How the objects are linked:
z: z203->z382, z51->z690, z156->z51, z739->z86, z790->z226, z247->z497, z225->z980, z592->z292, z302->z676, z360->z2, z587->z738, z891->z446, z426->z212, z676->z360, z919->z495, z8->z426, z738->z834, z548->z203, z498->z690, z980->z945, z495->z799, z290->z746, z834->z301, z835->z86, z782->z51, z86->z88, z327->z226, z2->z302, z382->z247, z502->z156, z88->z226, z301->z549, z507->z835, z14->z156, z226->z782, z727->z292, z690->z360, z81->z519, z519->z502, z212->z738, z945->z587, z70->z790, z292->z745, z497->z502, z43->z548, z446->z81, z745->z212, z549->z507, z799->z587, z746->z14
p: z203->z746, z51->z290, z156->z497, z739->z587, z790->z745, z247->z43, z225->z302, z592->z502, z302->z14, z360->z51, z587->z945, z891->z302, z426->z86, z676->z156, z919->z360, z8->z727, z738->z426, z548->z382, z498->z891, z980->z519, z495->z225, z290->z203, z834->z790, z835->z834, z782->z835, z86->z301, z327->z739, z2->z497, z382->z70, z502->z2, z88->z549, z301->z327, z507->z738, z14->z247, z226->z507, z727->z212, z690->z446, z81->z290, z519->z919, z212->z8, z945->z690, z70->z86, z292->z495, z497->z548, z43->z88, z446->z746, z745->z745, z549->z212, z799->z980, z746->z226

Rows with their objects:
8,-51,19,10,-54,-97,-199,-140,177,118,-83: z919
2,-9,-43,-9,21,69,296,-71,75,-55,138: z738
-3,-93,300,-6,-25,-107,-34,16,32,-127,-15: z592
-1,-69,-173,11,29,-118,246,-12,-109,47,101: z226
-8,75,-99,-3,-137,-9,-126,-26,248,78,-68: z980
4,49,-176,14,-92,80,49,54,192,-202,31: z587
-1,26,133,-3,-106,78,-145,60,-265,16,-54: z247
-10,-64,-86,20,115,-38,-204,-74,-9,-226,-84: z51
-5,157,-65,-2,67,-78,-209,-187,23,65,-82: z81
0,34,50,6,-117,-91,-89,-29,230,192,-32: z495
12,58,-163,-4,-103,82,50,60,194,-192,31: z587
-10,-142,-190,5,84,-126,142,-86,-69,-123,62: z782
6,-69,-111,3,-25,0,301,9,-61,40,135: z86
-3,68,-105,-3,-143,-8,-127,-43,249,67,-64: z980
17,172,-44,5,71,-69,-201,-162,-94,-45,-69: z290
-12,-217,126,20,3,35,-231,7,-43,-47,-97: z2
-1,-18,-23,-19,-90,-27,-142,6,175,259,-72: z225
10,39,-90,-7,145,59,-201,153,53,138,-82: z891
3,-128,-145,2,15,-55,267,-37,-47,-2,107: z835
4,55,-176,12,-99,79,48,60,188,-195,32: z587
-2,113,103,1,-104,50,-126,12,-262,-28,-42: z548
-10,-3,22,8,10,-118,220,195,-71,-107,102: z790
4,183,-49,-7,67,-81,-199,-173,-97,-36,-75: z290
1,148,101,0,-104,14,-80,82,-265,-42,-17: z382
2,-69,-105,-2,-25,18,297,-2,-56,35,129: z86
8,32,-148,-12,118,47,-197,97,100,-152,-85: z690
-1,34,80,0,58,113,276,-105,22,27,118: z426
-2,24,72,0,-119,-96,-89,-12,234,198,-33: z495
15,-95,-108,10,23,-10,277,-97,-18,75,111: z507
-8,23,140,7,-101,72,-139,62,-262,18,-48: z247

Where do the symbols, taken in turn from left to right, take each start?
Answers are names.
-6,45,284,2,4,-101,103,86,100,-32,55
p => z495
-3,-70,-84,6,111,-46,-200,-62,-20,-233,-86
p => z290
-3,46,287,11,1,-95,106,80,114,-28,54
p => z495
-14,54,-129,7,154,64,-191,192,77,19,-77
p => z891
1,-67,-164,-1,32,-122,249,-10,-121,45,101
z => z782
-2,-97,-114,-1,22,-17,278,-99,-25,80,111
p => z738
-9,126,112,7,-104,43,-129,13,-266,-24,-54
p => z382
5,49,13,-4,-76,-55,175,203,-187,-94,71
z => z790
0,69,164,8,80,108,233,-119,25,35,106
z => z426
-12,1,20,-3,7,-109,226,201,-60,-121,101
z => z226
4,-196,100,2,7,36,-214,-35,-90,-119,-105
z => z51
-2,84,-110,-5,-162,-7,-65,8,281,28,-20
z z => z738
-9,-48,80,14,5,54,-257,24,-169,105,-111
p z p => z548
7,-51,16,6,-44,-102,-192,-138,171,124,-86
z z z => z587
9,-222,48,-9,51,33,-230,27,-1,-5,-119
z z => z2
2,153,85,-1,-107,24,-82,82,-260,-44,-34
p z z z => z782
-8,76,-98,-1,-138,-4,-128,-31,259,76,-65
p p => z919
3,42,-93,-5,141,48,-199,149,54,136,-88
z p z p => z247
9,22,61,-2,-110,-90,-93,-21,234,196,-34
z p z z => z587
7,141,-127,3,148,-8,-229,1,30,64,-86
p z z z => z51
6,-124,17,7,42,58,-229,90,24,190,-103
p p => z247
-12,222,28,-3,-26,-26,-155,-62,-212,-23,-56
p p p p => z738
-5,-93,-97,-12,6,-40,310,43,-26,-29,130
z z z p => z738
2,-201,95,-2,14,31,-218,-31,-91,-120,-95
z p z p => z226
1,-170,178,-16,-36,-20,-197,-79,-28,-118,-86
z z p => z290
12,-65,-53,1,-49,8,223,-43,-156,199,85
p z p p => z426
0,35,73,-7,53,104,280,-111,27,30,128
p => z86
3,-70,-33,6,14,22,275,-82,-38,153,116
z z z => z86
-2,-103,-117,11,30,-16,299,-88,-25,74,107
p p => z426
16,148,96,-6,-99,24,-81,85,-264,-44,-25
z => z247
7,-95,-107,10,31,-20,281,-97,-18,76,111
z p p z => z226
-1,-62,-175,-4,22,-124,237,-16,-105,37,93
z p => z835
5,-103,-128,12,-21,-12,285,-8,-39,86,99
p p p z => z738
-3,51,93,-2,-125,80,-43,29,-285,104,-14
z => z548
-15,77,-102,-9,-158,-7,-62,-1,287,33,-26
z z => z738
2,215,41,-4,-44,-16,-154,-63,-216,-31,-56
p p p z => z835
-5,-92,297,-17,-23,-97,-47,18,33,-125,-18
p p => z2
13,49,-176,-1,-101,88,51,63,189,-192,27
z => z738
6,-100,-104,1,29,-23,281,-101,-26,81,112
z => z835
0,54,16,-6,-70,-53,162,199,-184,-93,66
z z => z226
4,-69,-32,5,16,20,279,-92,-34,155,111
z p => z738
5,1,17,6,0,-107,224,200,-59,-107,96
z p => z507
-12,-88,-97,-20,3,-46,303,38,-18,-27,131
z z z z => z835
-6,-179,191,-8,-37,-20,-190,-72,-27,-106,-92
p => z2
14,-61,-68,3,-51,12,220,-48,-155,186,88
z z => z782
1,-95,-95,-7,10,-47,302,43,-21,-19,121
z p p p => z587
7,-103,-201,-3,-46,-21,252,22,-16,15,102
z p => z507
4,21,55,-1,-112,-88,-87,-26,233,193,-32
p => z225
-7,-110,165,5,-68,48,-190,-13,-171,-94,-101
z z z p => z290
2,-65,-36,6,9,13,275,-91,-43,157,109
z p => z738
2,49,180,1,43,-89,167,191,12,-127,73
z z => z738
-9,-145,-196,13,81,-119,142,-87,-63,-131,54
p => z835
4,70,-168,2,-72,71,-58,70,209,-195,-16
p z z => z2
-3,-76,-111,-8,-24,8,294,-4,-64,38,133
p p p p => z587
-13,-148,-195,4,83,-123,142,-87,-62,-125,59
z p => z290
-1,46,286,10,5,-101,98,87,102,-35,58
p p => z225
0,-169,-16,15,65,-9,-243,-20,69,-108,-132
p z => z690
1,73,-111,-4,-136,-4,-128,-48,258,75,-63
p p => z919
-3,56,98,-2,-130,66,-38,33,-279,101,-16
p z p => z507
5,-169,-20,11,68,9,-247,-22,62,-121,-123
p p z p => z226
-1,63,13,-4,-68,-55,173,210,-186,-94,71
p => z86
-1,-96,300,-8,-30,-103,-45,13,46,-135,-20
p z z z => z690
-10,51,-123,15,152,66,-192,181,84,11,-77
p => z891
-8,54,292,14,7,-106,103,83,99,-37,65
p z p => z980
-1,-61,7,5,-41,-95,-196,-155,177,125,-100
z => z495
-5,-59,-163,0,24,-114,244,-14,-119,42,98
p p => z738
7,56,-166,4,-94,73,53,55,191,-193,25
p p => z690
0,63,-124,12,145,65,-191,181,71,10,-73
z z p z => z690
-2,-44,21,21,-47,-102,-194,-160,180,124,-87
p p z => z690
-6,-36,-211,-7,-85,41,217,49,79,-113,75
z z z => z226
-6,-118,165,14,-69,52,-187,1,-165,-97,-101
z z z => z51
2,60,-126,8,166,68,-190,194,84,11,-75
p p p p => z247
-2,26,-3,-8,-50,-83,-207,-201,139,87,-89
p z z p => z980
1,75,-177,-2,-79,71,-55,75,201,-198,-15
p z p p => z290
-8,-7,-35,-10,15,83,305,-53,69,-60,141
p z z p => z426
-5,-208,118,2,0,38,-233,2,-37,-46,-96
p p => z548
-7,201,-53,-3,74,-68,-184,-89,-159,58,-76
p z => z782
-2,24,145,-1,-103,83,-139,60,-255,26,-62
z p => z548
14,-236,47,-8,49,48,-243,36,4,-14,-118
p z z => z690
-1,-117,165,10,-72,59,-192,-13,-167,-88,-101
z p => z2
-2,-98,306,-14,-28,-104,-37,18,47,-117,-10
p z p p => z548
-4,31,78,-4,48,110,275,-106,24,28,119
p => z86
-6,38,293,4,12,-96,108,95,100,-43,54
p p z => z980
-1,-39,-223,-10,-89,46,213,52,76,-118,76
p => z587
-6,77,-161,4,-60,70,-52,69,196,-197,-25
z z p => z426
-9,119,125,-4,-102,50,-128,16,-271,-33,-45
p => z382
1,56,151,3,68,69,267,-59,25,9,126
z => z738
-3,42,155,-5,67,79,271,-58,23,19,138
z => z738
5,-179,-19,5,68,0,-251,-10,68,-124,-134
p => z51
4,228,38,-4,-34,-6,-156,-51,-213,-30,-58
z p z => z790
15,-77,-71,4,-47,13,233,-52,-158,186,85
z z p => z835
-1,222,28,-8,-35,-23,-155,-59,-218,-27,-60
p z p => z247
-6,82,242,0,64,49,209,-68,50,25,84
p z p p => z86
-14,-110,-128,11,-13,-16,286,-17,-29,88,107
p z => z226
-3,-55,-88,5,114,-40,-200,-63,-18,-227,-94
p => z290
-13,-138,-186,14,79,-128,136,-79,-60,-125,51
z z => z690
-10,205,-56,5,74,-66,-192,-103,-151,57,-72
p z => z782
-8,-103,-123,16,-8,-11,283,-14,-39,89,107
z z z z => z86
2,178,-49,0,72,-79,-203,-170,-96,-38,-76
p p p => z226
-8,210,-59,-2,74,-66,-186,-99,-159,66,-72
z p => z247
-1,-92,-203,-2,-50,-33,258,13,-6,11,98
z z => z782
-3,-67,-155,-2,23,-125,251,-16,-109,48,94
p z z => z86
